Below is a small trained network, with its code and all its weights. Each question gives an input and a target symbol and asks what happens when units are switched off, that is, made to give their printed mean instead of their output.

import numpy as np


def w(rows, s, z=0):
    codes = np.array(rows[::2]) - 128.0
    scale = np.full(codes.shape[1], s)
    scale[-1] = z or s
    return codes * scale


def norm(h):
    return h / np.sqrt((h * h).mean(-1, keepdims=True) + 1e-5)


def softmax(a):
    e = np.exp(a - a.max(-1, keepdims=True))
    return e / e.sum(-1, keepdims=True)


def log_softmax(a):
    a = a - a.max(-1, keepdims=True)
    return a - np.log(np.exp(a).sum(-1, keepdims=True))


def net(x, mask):
    ids = ['αβγδεζηλμπσφψ'.index(c) for c in x.split()]
    T = len(ids)
    res = E[ids] + P[:T]
    u = 0
    for l in range(3):
        r = norm(res)
        for j in range(2):
            rows = slice(4 * j, 4 * j + 4)
            q, k, v = (r @ M[l][rows].T for M in (Q, K, V))
            z = softmax(np.where(np.tri(T) > 0, q @ k.T / 4**0.5, -1e9)) @ v
            o = O[l][rows]
            res = res + np.where(mask[u + j], z, o[:, -1]) @ o[:, :-1]
        u += 2
    return log_softmax(norm(res)[-1] @ U[:, :-1].T + U[:, -1])


Q, K, V, O = {}, {}, {}, {}
E = w([
[204,60,24,124,116],'α',
[118,122,142,66,195],'β',
[133,134,174,61,115],'γ',
[109,96,166,75,123],'δ',
[113,123,166,86,104],'ε',
[89,102,146,101,161],'ζ',
[104,109,161,79,174],'η',
[172,88,2,192,104],'λ',
[100,140,145,99,182],'μ',
[131,117,168,50,147],'π',
[128,144,165,63,163],'σ',
[241,98,36,140,58],'φ',
[204,91,9,176,75],'ψ',
],0.0083)
P = w([
[139,142,130,205,103],'0',
[120,124,111,104,121],'1',
[81,128,79,46,79],'2',
[71,77,81,111,127],'3',
[127,101,156,156,149],'4',
[173,139,190,255,147],'5',
[184,149,142,121,148],'6',
[115,77,98,120,138],'7',
[81,158,43,74,81],'8',
[96,83,136,183,146],'9',
[186,119,153,96,161],'10',
[193,102,180,201,135],'11',
[176,156,100,56,149],'12',
],0.0076)
Q[0] = w([
[100,144,113,113,169],'0.h1',
[168,134,67,172,134],'0.h1',
[103,153,120,177,43],'0.h1',
[128,71,91,90,155],'0.h1',
[232,58,125,209,140],'0.h2',
[255,87,102,96,121],'0.h2',
[114,181,197,118,152],'0.h2',
[153,193,19,130,143],'0.h2',
],0.0071)
K[0] = w([
[145,90,140,152,147],'0.h1',
[64,141,87,113,97],'0.h1',
[62,125,153,114,104],'0.h1',
[80,81,62,121,170],'0.h1',
[2,239,109,52,119],'0.h2',
[41,129,121,100,80],'0.h2',
[142,199,38,180,117],'0.h2',
[96,44,211,208,138],'0.h2',
],0.0062)
V[0] = w([
[184,177,18,160,155],'0.h1',
[112,93,124,215,132],'0.h1',
[53,149,95,136,101],'0.h1',
[109,101,103,113,140],'0.h1',
[142,135,129,178,138],'0.h2',
[163,209,110,134,164],'0.h2',
[176,164,161,151,151],'0.h2',
[51,253,146,94,109],'0.h2',
],0.0057)
O[0] = w([
[164,218,131,179,113,6],'0.h1',
[129,152,127,90,175,51],'0.h1',
[86,163,117,98,50,70],'0.h1',
[255,65,110,160,22,192],'0.h1',
[42,61,175,95,168,14],'0.h2',
[106,73,98,112,100,2],'0.h2',
[200,148,95,49,68,19],'0.h2',
[99,245,190,151,170,90],'0.h2',
],0.0036,0.0013)
Q[1] = w([
[123,113,185,174,147],'1.h1',
[61,202,132,159,97],'1.h1',
[152,172,143,152,97],'1.h1',
[9,124,103,61,128],'1.h1',
[37,146,159,194,81],'1.h2',
[84,142,189,101,141],'1.h2',
[62,173,116,114,115],'1.h2',
[72,100,69,45,98],'1.h2',
],0.013)
K[1] = w([
[178,175,85,64,100],'1.h1',
[103,197,154,143,124],'1.h1',
[88,159,115,102,110],'1.h1',
[168,152,192,188,139],'1.h1',
[146,246,161,91,121],'1.h2',
[75,145,173,57,201],'1.h2',
[92,189,217,149,126],'1.h2',
[153,102,195,198,174],'1.h2',
],0.013)
V[1] = w([
[127,173,148,196,118],'1.h1',
[202,106,131,19,171],'1.h1',
[49,125,213,105,104],'1.h1',
[178,187,183,91,30],'1.h1',
[198,95,146,105,2],'1.h2',
[46,224,77,91,164],'1.h2',
[109,162,253,102,151],'1.h2',
[226,181,113,86,197],'1.h2',
],0.0081)
O[1] = w([
[127,166,178,115,124,9],'1.h1',
[173,126,4,100,179,253],'1.h1',
[67,170,127,193,169,170],'1.h1',
[12,191,116,7,210,52],'1.h1',
[31,72,66,93,160,143],'1.h2',
[172,215,181,52,90,67],'1.h2',
[168,140,138,123,253,46],'1.h2',
[252,161,5,87,94,113],'1.h2',
],0.0067,0.0036)
Q[2] = w([
[172,185,128,216,168],'2.h1',
[118,83,114,218,130],'2.h1',
[182,70,144,126,174],'2.h1',
[150,207,143,178,190],'2.h1',
[40,249,158,185,82],'2.h2',
[143,168,63,123,52],'2.h2',
[174,138,24,226,32],'2.h2',
[254,48,145,103,122],'2.h2',
],0.0062)
K[2] = w([
[120,103,111,19,122],'2.h1',
[100,124,95,174,129],'2.h1',
[146,119,136,159,136],'2.h1',
[127,138,178,2,124],'2.h1',
[160,135,170,67,147],'2.h2',
[138,105,199,86,151],'2.h2',
[133,36,161,94,148],'2.h2',
[131,123,81,190,128],'2.h2',
],0.0078)
V[2] = w([
[69,67,165,57,94],'2.h1',
[73,106,86,59,161],'2.h1',
[29,176,103,175,194],'2.h1',
[146,127,32,182,45],'2.h1',
[254,121,145,59,199],'2.h2',
[148,222,58,237,118],'2.h2',
[190,139,217,122,119],'2.h2',
[41,84,94,148,92],'2.h2',
],0.0045)
O[2] = w([
[161,235,60,247,180,56],'2.h1',
[132,174,170,184,83,122],'2.h1',
[187,86,113,67,60,88],'2.h1',
[209,171,240,65,237,251],'2.h1',
[111,94,225,178,91,143],'2.h2',
[16,121,110,98,90,167],'2.h2',
[117,69,3,135,186,22],'2.h2',
[148,88,213,60,168,199],'2.h2',
],0.0033,0.0014)
U = w([
[103,88,48,140,33,210],'α',
[233,160,21,166,82,139],'β',
[66,166,94,55,184,156],'γ',
[38,56,162,169,195,75],'δ',
[29,143,175,107,154,206],'ε',
[113,95,237,214,102,93],'ζ',
[188,106,146,192,171,29],'η',
[105,78,209,88,54,83],'λ',
[190,192,198,144,112,243],'μ',
[143,120,29,77,230,4],'π',
[158,192,78,59,176,129],'σ',
[76,79,120,1,125,70],'φ',
[92,70,182,52,89,82],'ψ',
],0.0087,0.0044)

Each question gives the input, a string of symbols that net reads in full, and the target symbol t.
The units are the heads (4 rows each of Q, K, V and O). Each row of codes is followed by its name. A weight is (code - 128) times the scale printed after its matrix; where a second scale follows, it is the last column's (O and U).
mask holds one flag per head, layer by layer. A switched-off head (its flag False) gives its mean, the last column of its rows in O, instead of its output. The means were averaged over made-up inputs and are rounded, as every weight is.
A unit's drop is (log p(t) with every unit on - log p(t) with that unit switched off) / (log p(t) with every unit on - log p(t) with every unit switched off).
The circuit of an input: a set's keep is (log p(t) with only the set's units on - log p(t) with every unit switched off) / (log p(t) with every unit on - log p(t) with every unit switched off). Starting from all 6 units, units are removed one at a time, each time the one whose removal leaves the highest keep (on an exact tie, the one counted first), for as long as the keep stays at least 0.8.
units of the circuit, in order: the units of the circuit, biggest drop first
most important unit: the unit with the biggest drop
which heads matter: for each layer, one digit per head in row order, 1 if its drop is at least 0.15 and else 0, layers parted by /
drop when u is switched off: that unit's drop, to one decimal
input μ δ φ λ ε γ, target φ: most important unit : 1.h1
input η ψ α σ μ ε, target α: which heads matter : 00 / 01 / 00
input σ λ β φ ζ φ σ ψ π μ ψ α σ, target μ: units of the circuit, in order : [1.h1 1.h2]
input σ δ φ σ, target σ: units of the circuit, in order : [1.h2 0.h2]
input ε ψ β ζ, target ε: which heads matter : 00 / 10 / 00
input δ μ δ δ, target δ: which heads matter : 10 / 01 / 00
input π π η μ ζ ζ ε, target μ: which heads matter : 01 / 01 / 01
input δ μ π ψ σ α, target α: which heads matter : 00 / 01 / 00
input ε η η, target ε: which heads matter : 00 / 10 / 00
input β σ σ ε, target β: which heads matter : 00 / 01 / 00
input ε σ ζ δ φ μ ε π γ, target μ: which heads matter : 00 / 11 / 00
input ψ δ γ π ψ φ μ γ δ α μ ε, target δ: which heads matter : 01 / 11 / 00
input γ φ ε, target γ: which heads matter : 01 / 10 / 00
input π ψ ε, target π: units of the circuit, in order : [1.h2]
input φ δ β μ π φ μ λ β μ μ γ, target β: which heads matter : 00 / 10 / 00
input φ ζ ψ π ε α μ λ μ σ π ε, target μ: units of the circuit, in order : [1.h2 0.h2 2.h1]
input φ μ β δ λ β ε α μ λ φ δ, target μ: units of the circuit, in order : [1.h2 0.h2]
input μ α μ β, target μ: drop when 1.h1 is switched off : 0.1
input γ ζ μ μ φ δ μ δ β, target δ: drop when 0.h1 is switched off : 0.1
input φ μ μ η μ, target μ: drop when 1.h2 is switched off : 0.6
input δ μ σ, target δ: units of the circuit, in order : [1.h2]
